Below is a small trained network, with its code and all its weights. Each question gives an input and a target symbol and asks what happens when units are switched off, that is, made to give their printed mean instead of their output.

import numpy as np


def w(rows, s, z=0):
    codes = np.array(rows[::2]) - 128.0
    scale = np.full(codes.shape[1], s)
    scale[-1] = z or s
    return codes * scale


def norm(h):
    return h / np.sqrt((h * h).mean(-1, keepdims=True) + 1e-5)


def f(y):
    return y / 2 * (1 + np.tanh(0.7978845608 * (y + 0.044715 * y**3)))


def softmax(a):
    e = np.exp(a - a.max(-1, keepdims=True))
    return e / e.sum(-1, keepdims=True)


def log_softmax(a):
    a = a - a.max(-1, keepdims=True)
    return a - np.log(np.exp(a).sum(-1, keepdims=True))


def net(x, mask):
    ids = ['ΔΛΠΩαεζηθμτψ'.index(c) for c in x.split()]
    T = len(ids)
    res = E[ids] + P[:T]
    u = 0
    for l in range(3):
        q, k, v = (norm(res) @ M[l].T for M in (Q, K, V))
        z = softmax(np.where(np.tri(T) > 0, q @ k.T / 3**0.5, -1e9)) @ v
        res = res + np.where(mask[u], z, O[l][:, -1]) @ O[l][:, :-1]
        u += 1
        y = f(norm(res) @ A[l][:, :-1].T + A[l][:, -1])
        res = res + np.where(mask[u : u + 12], y, B[l][:, -1]) @ B[l][:, :-1]
        u += 12
    return log_softmax(norm(res)[-1] @ U[:, :-1].T + U[:, -1])


Q, K, V, O, A, B = {}, {}, {}, {}, {}, {}
E = w([
[124,126,237],'Δ',
[96,29,113],'Λ',
[54,158,120],'Π',
[133,1,170],'Ω',
[68,145,136],'α',
[34,170,46],'ε',
[122,70,226],'ζ',
[56,152,129],'η',
[47,137,59],'θ',
[46,206,92],'μ',
[60,189,148],'τ',
[59,113,102],'ψ',
],0.0095)
P = w([
[153,132,139],'0',
[96,127,117],'1',
[117,140,124],'2',
[104,96,131],'3',
[121,145,149],'4',
[2,137,72],'5',
[123,145,154],'6',
[182,180,116],'7',
[120,138,144],'8',
[197,144,115],'9',
[121,140,149],'10',
[180,159,96],'11',
[123,131,144],'12',
[202,112,115],'13',
],0.024)
Q[0] = w([
[95,217,142],'L0H0',
[94,128,3],'L0H0',
[55,198,163],'L0H0',
],0.0059)
K[0] = w([
[79,71,89],'L0H0',
[181,176,140],'L0H0',
[61,182,3],'L0H0',
],0.0071)
V[0] = w([
[130,184,114],'L0H0',
[254,167,70],'L0H0',
[116,87,49],'L0H0',
],0.0079)
O[0] = w([
[103,181,201,159],'L0H0',
[146,217,253,2],'L0H0',
[79,102,170,144],'L0H0',
],0.0065,0.0054)
A[0] = w([
[116,157,140,49],'L0N0',
[95,85,158,6],'L0N1',
[116,188,82,87],'L0N2',
[110,140,191,41],'L0N3',
[134,76,245,94],'L0N4',
[146,67,72,107],'L0N5',
[139,147,102,84],'L0N6',
[132,119,2,144],'L0N7',
[106,15,215,103],'L0N8',
[163,171,83,102],'L0N9',
[87,155,125,40],'L0N10',
[114,50,178,119],'L0N11',
],0.0094,0.0027)
B[0] = w([
[85,54,155,115],'L0N0',
[155,152,180,123],'L0N1',
[125,1,246,172],'L0N2',
[66,47,140,109],'L0N3',
[143,37,15,127],'L0N4',
[70,195,129,159],'L0N5',
[169,34,155,130],'L0N6',
[178,211,239,254],'L0N7',
[59,229,127,154],'L0N8',
[209,111,188,153],'L0N9',
[122,49,108,144],'L0N10',
[120,202,130,140],'L0N11',
],0.0042,0.0053)
Q[1] = w([
[85,91,169],'L1H0',
[106,254,70],'L1H0',
[167,109,93],'L1H0',
],0.01)
K[1] = w([
[135,109,3],'L1H0',
[47,212,89],'L1H0',
[187,13,246],'L1H0',
],0.0071)
V[1] = w([
[159,82,7],'L1H0',
[108,137,98],'L1H0',
[228,2,242],'L1H0',
],0.0066)
O[1] = w([
[168,179,26,116],'L1H0',
[56,54,139,152],'L1H0',
[57,255,155,2],'L1H0',
],0.0077,0.0087)
A[1] = w([
[96,145,157,254],'L1N0',
[106,105,51,131],'L1N1',
[195,109,141,107],'L1N2',
[65,156,135,94],'L1N3',
[146,118,127,111],'L1N4',
[88,98,159,139],'L1N5',
[90,180,88,116],'L1N6',
[152,112,150,133],'L1N7',
[26,187,71,69],'L1N8',
[246,152,152,147],'L1N9',
[22,190,67,90],'L1N10',
[137,148,143,7],'L1N11',
],0.012,0.0034)
B[1] = w([
[164,95,65,151],'L1N0',
[151,148,210,236],'L1N1',
[80,51,114,190],'L1N2',
[146,101,106,122],'L1N3',
[122,124,134,140],'L1N4',
[128,160,64,195],'L1N5',
[176,94,161,109],'L1N6',
[113,121,107,155],'L1N7',
[149,2,118,143],'L1N8',
[133,28,128,253],'L1N9',
[162,24,119,149],'L1N10',
[128,139,139,98],'L1N11',
],0.0087,0.0048)
Q[2] = w([
[80,149,169],'L2H0',
[235,155,187],'L2H0',
[4,119,3],'L2H0',
],0.015)
K[2] = w([
[110,147,79],'L2H0',
[111,42,88],'L2H0',
[144,250,157],'L2H0',
],0.016)
V[2] = w([
[254,225,98],'L2H0',
[117,96,39],'L2H0',
[19,76,199],'L2H0',
],0.011)
O[2] = w([
[206,107,166,2],'L2H0',
[197,188,2,148],'L2H0',
[11,147,120,213],'L2H0',
],0.0092,0.0069)
A[2] = w([
[153,182,83,227],'L2N0',
[119,250,120,200],'L2N1',
[76,103,179,120],'L2N2',
[94,129,114,119],'L2N3',
[74,149,80,253],'L2N4',
[152,120,78,142],'L2N5',
[141,87,151,140],'L2N6',
[173,99,115,85],'L2N7',
[133,166,124,95],'L2N8',
[157,82,71,118],'L2N9',
[149,127,157,113],'L2N10',
[82,129,123,157],'L2N11',
],0.022,0.0054)
B[2] = w([
[247,182,76,159],'L2N0',
[45,244,145,146],'L2N1',
[189,225,106,173],'L2N2',
[149,102,135,163],'L2N3',
[133,66,133,251],'L2N4',
[123,116,195,178],'L2N5',
[95,156,61,156],'L2N6',
[77,141,151,145],'L2N7',
[147,181,122,120],'L2N8',
[68,114,125,209],'L2N9',
[100,103,127,128],'L2N10',
[156,90,150,181],'L2N11',
],0.012,0.014)
U = w([
[185,79,240,91],'Δ',
[214,78,106,45],'Λ',
[134,161,157,255],'Π',
[126,157,163,228],'Ω',
[175,61,212,62],'α',
[94,166,12,140],'ε',
[5,180,111,50],'ζ',
[212,138,97,185],'η',
[143,69,63,32],'θ',
[35,120,249,90],'μ',
[128,165,165,250],'τ',
[201,85,96,63],'ψ',
],0.017,0.0046)

Each question gives the input, a string of symbols that net reads in full, and the target symbol t.
The units are the heads (3 rows each of Q, K, V and O) and the neurons (one row each of A and B). Each row of codes is followed by its name. A weight is (code - 128) times the scale printed after its matrix; where a second scale follows, it is the last column's (O, A, B and U).
mask holds one flag per unit, layer by layer, with each layer's heads first. A switched-off unit (its flag False) gives its mean, the last column of its rows in O or B, instead of its output. The means were averaged over made-up inputs and are rounded, as every weight is.
A unit's drop is (log p(t) with every unit on - log p(t) with that unit switched off) / (log p(t) with every unit on - log p(t) with every unit switched off).
The circuit of an input: a set's keep is (log p(t) with only the set's units on - log p(t) with every unit switched off) / (log p(t) with every unit on - log p(t) with every unit switched off). Starting from the 12 units with the biggest drops (on a tie, the unit counted first), units are removed one at a time, each time the one whose removal leaves the highest keep (on an exact tie, the one counted first), for as long as the keep stays at least 0.8.
units of the circuit, in order: the units of the circuit, biggest drop first
k most important neurons: the k neurons with the biggest drops, biggest first
k most important neurons of layer l: the k neurons of layer l with the biggest drops, biggest first
input θ η ψ ε α ζ ψ μ ζ, target ε: 3 most important neurons -> (L0N7; L1N9; L2N1)
input μ Ω μ Π τ ζ Λ, target μ: 3 most important neurons -> (L0N2; L0N7; L1N9)
input ε Λ Ω η ζ Δ μ μ θ Δ θ Δ μ, target ζ: units of the circuit, in order -> (L2H0; L1N9)
input μ Ω μ ε ε Δ θ η τ α ε, target μ: 4 most important neurons -> (L0N2; L1N9; L0N7; L1N2)
input μ θ μ Λ Ω, target μ: 4 most important neurons -> (L0N7; L0N2; L1N9; L1N2)
input α ψ ε θ Λ θ θ Δ ψ τ θ, target Δ: 3 most important neurons -> (L1N0; L1N1; L0N7)
input μ τ ε ψ, target μ: units of the circuit, in order -> (L1H0; L2H0; L0H0)
input Δ ε ψ μ Λ η ζ μ Π Ω Δ Π μ, target α: units of the circuit, in order -> (L1H0; L0N4; L1N0; L2H0)
input θ μ θ μ θ θ μ η θ Δ ζ Δ θ, target ε: 3 most important neurons of layer 0 -> (L0N7; L0N3; L0N5)
input ε μ Ω η η, target ζ: units of the circuit, in order -> (L2H0)
input ε ζ ε Λ θ θ θ, target ζ: units of the circuit, in order -> (L2H0; L1N9; L2N1)
input μ Π ψ Ω, target μ: units of the circuit, in order -> (L2H0; L1H0; L0H0)
input θ α Λ τ α Δ η Λ μ Ω ζ α Π, target ε: 3 most important neurons of layer 1 -> (L1N9; L1N2; L1N5)
input μ Ω μ ε Λ θ θ ψ θ α θ Λ μ, target μ: 2 most important neurons -> (L1N9; L0N2)
input ψ Δ Λ Ω α μ τ, target η: 2 most important neurons -> (L2N0; L1N9)
input θ η μ θ θ μ θ α Λ, target ε: 3 most important neurons -> (L0N7; L1N9; L2N1)
input ψ ζ Δ Ω ε θ ε θ μ Π Δ, target η: 4 most important neurons of layer 0 -> (L0N8; L0N4; L0N7; L0N3)
input θ η Π μ θ Δ ζ Π θ α ε, target ε: 2 most important neurons -> (L0N7; L1N9)
input α θ α θ, target α: 2 most important neurons -> (L1N0; L1N1)
input ε Ω ε ζ Λ η ε θ μ μ ζ, target ζ: 2 most important neurons -> (L1N9; L0N7)
input α ε μ Ω α, target Δ: 4 most important neurons of layer 1 -> (L1N0; L1N2; L1N1; L1N3)
input θ ε ψ τ θ ψ α Λ θ μ ε Δ Ω, target ε: 2 most important neurons of layer 0 -> (L0N7; L0N8)
